[[130 185 225 157 178]
 [133 171 252  80 168]
 [145  39 130 169 156]] => 252, 252

[643 241 789 548 892] => 789, 892

[205  29 830 196 621] => 830, 830

[[-308 -604  210  296  758]
 [-390  636 -276 -340  344]
 [-238 -142  151 -460  471]] => -276, 758

[7424 6941 8680 5233 3831 2923 3757] => 5233, 8680

[7 4 5 2 3 1 2] => 2, 7

[[43 49 58 51 56 59 59]
 [57 94 17 48 98 40 52]
 [60 59 59 60 58 58 59]] => 48, 98

[110  14  64 243  71  48  68] => 243, 243
---
[ 10.1  46.7 -21.7  49.5   7.0  42.3  -0.8] ans = -0.8
[-14.5   8.5  12.8  51.4 -10.2 -13.2  -6.8] ans = -6.8
[ 33.0  36.2  38.5 -43.8 -22.5] ans = -22.5
[ 0.8  6.1 26.1 52.4 42.5 13.5  2.1] ans = 2.1
[ 13.5  -9.5 -10.6  47.9  -6.3  26.3] ans = 26.3
[-15.8 -23.5  -7.1  56.2   2.1] ans = 2.1
[  3.0  37.0 -50.8   9.6  54.6 -12.1 -34.6] ans = -34.6
[ 39.4 -40.7  11.2 -50.6   4.7  12.7   6.2] ans = 6.2
[-10.2 -47.7 -13.5  23.3  51.7 -17.7] ans = -17.7
---
[[ 31  42  37  49 -15]
 [ 15  42   5 -19 -36]
 [ 10  48  20 -25  10]] yields 42

[[ 261 -470 -284  125  -98 -947 -100]
 [-401  820  174  323  226 -254 -348]
 [-304  188 -603  315 -691   43   80]] yields -470

[[ 64 172 111 153 139  68]
 [ 16 129 141  57 125 208]
 [ 80 152 121 179  76  31]] yields 172

[[ 94  79 166 102 124]
 [243  30  57 155 170]
 [240   3  29 190 199]] yields 79

[[762 842 506 260]
 [456 545 691 182]
 [900 759 265 514]] yields 842

[[252 243   4 249 243]
 [ 22  34 143 234 162]
 [239 207  90  67  70]] yields 243

[[ 250   48  607  439]
 [-336 -356 -822  925]
 [ 814 -226  -74  201]] yields 48
---
[  -9.64  -52.12 -134.42  104.65   76.79]: -9.64, 76.79

[-100.363   98.700  -76.351  -92.403]: -100.363, -92.403

[ 0.56  1.00 -1.20  0.29]: 0.56, 0.29

[  6.9   1.7 -10.8   9.6  -5.8  11.0  19.6]: 6.9, 19.6

[[-0.031  0.050  0.157  0.016]
 [-0.030 -0.089  0.028  0.080]
 [-0.176 -0.055 -0.120 -0.049]]: -0.031, -0.049

[[ 128.9   86.2 -133.7 -102.8]
 [ 138.7   54.4  162.4 -130.5]]: 128.9, -130.5

[[ -6.1  22.7  23.0  -7.0   9.3]
 [ 20.6   1.2  -0.5  15.0  18.8]
 [ 17.0  20.9  16.8 -13.9   2.7]]: -6.1, 2.7

[-1.955  1.422  0.233  1.121  0.960  1.602  0.792]: -1.955, 0.792

[ 20.05 -11.18  -7.94   6.10  -3.49   9.61  -7.27]: 20.05, -7.27
---
-6.7, -15.3, -19.9, -21.1
0.9, 41.3, 42.8, 23.1
Out: -6.7

-57.1, 16.0, -48.7, 23.3 Out: -57.1

57.4, -29.4, -10.8, 41.7 Out: 57.4

41.4, -3.2, -3.5, 27.6, 49.1, -26.9 Out: 41.4

-34.0, 49.8, 22.2, 21.5, 23.4 Out: -34.0

16.5, 57.5, -22.7, -1.0, -24.2 Out: 16.5

-9.7, -24.5, 20.1, -5.5, -48.2, 4.1, -16.7 Out: -9.7

-24.1, -56.4, -35.0, 19.2, 55.6, 39.0 Out: -24.1

-16.6, 44.7, -11.8, -26.0, 15.0, -9.2 Out: -16.6
---
Q: array([ -3.426,  -1.345,  -6.106, -10.761, -12.836,  -1.029,  16.266])
A: -3.426, 16.266

Q:
array([[ 1.645,  0.414,  1.378,  1.080],
       [ 0.318, -0.885, -0.067, -1.371]])
A: 1.645, -1.371

Q: array([ -76.700,   57.763, -169.805,  170.009,  158.695])
A: -76.700, 158.695

Q:
array([[-12.2, -14.2,  19.1,  17.2],
       [-14.5,   4.2,  -4.3,  14.4]])
A: -12.2, 14.4

Q: array([-16.2,  -1.5,   8.1,  20.3,  19.2,  -7.0,  11.9])
A: -16.2, 11.9

Q:
array([[-0.472,  0.687,  0.823, -1.527,  1.605,  0.902,  0.953],
       [ 0.189,  1.080,  0.562,  0.475,  0.630, -0.037,  0.147],
       [ 0.973,  0.839,  0.469, -0.083,  0.195,  0.653,  0.832]])
A: -0.472, 0.832

Q: array([ 133.08,  -54.40,  -20.49, -181.46, -113.64, -139.41])
A: 133.08, -139.41

Q: array([-9.64, 11.98,  0.83, 12.30])
A: -9.64, 12.30

Q: array([ 1.2, -1.2, -0.9, -1.2,  0.5])
A: 1.2, 0.5
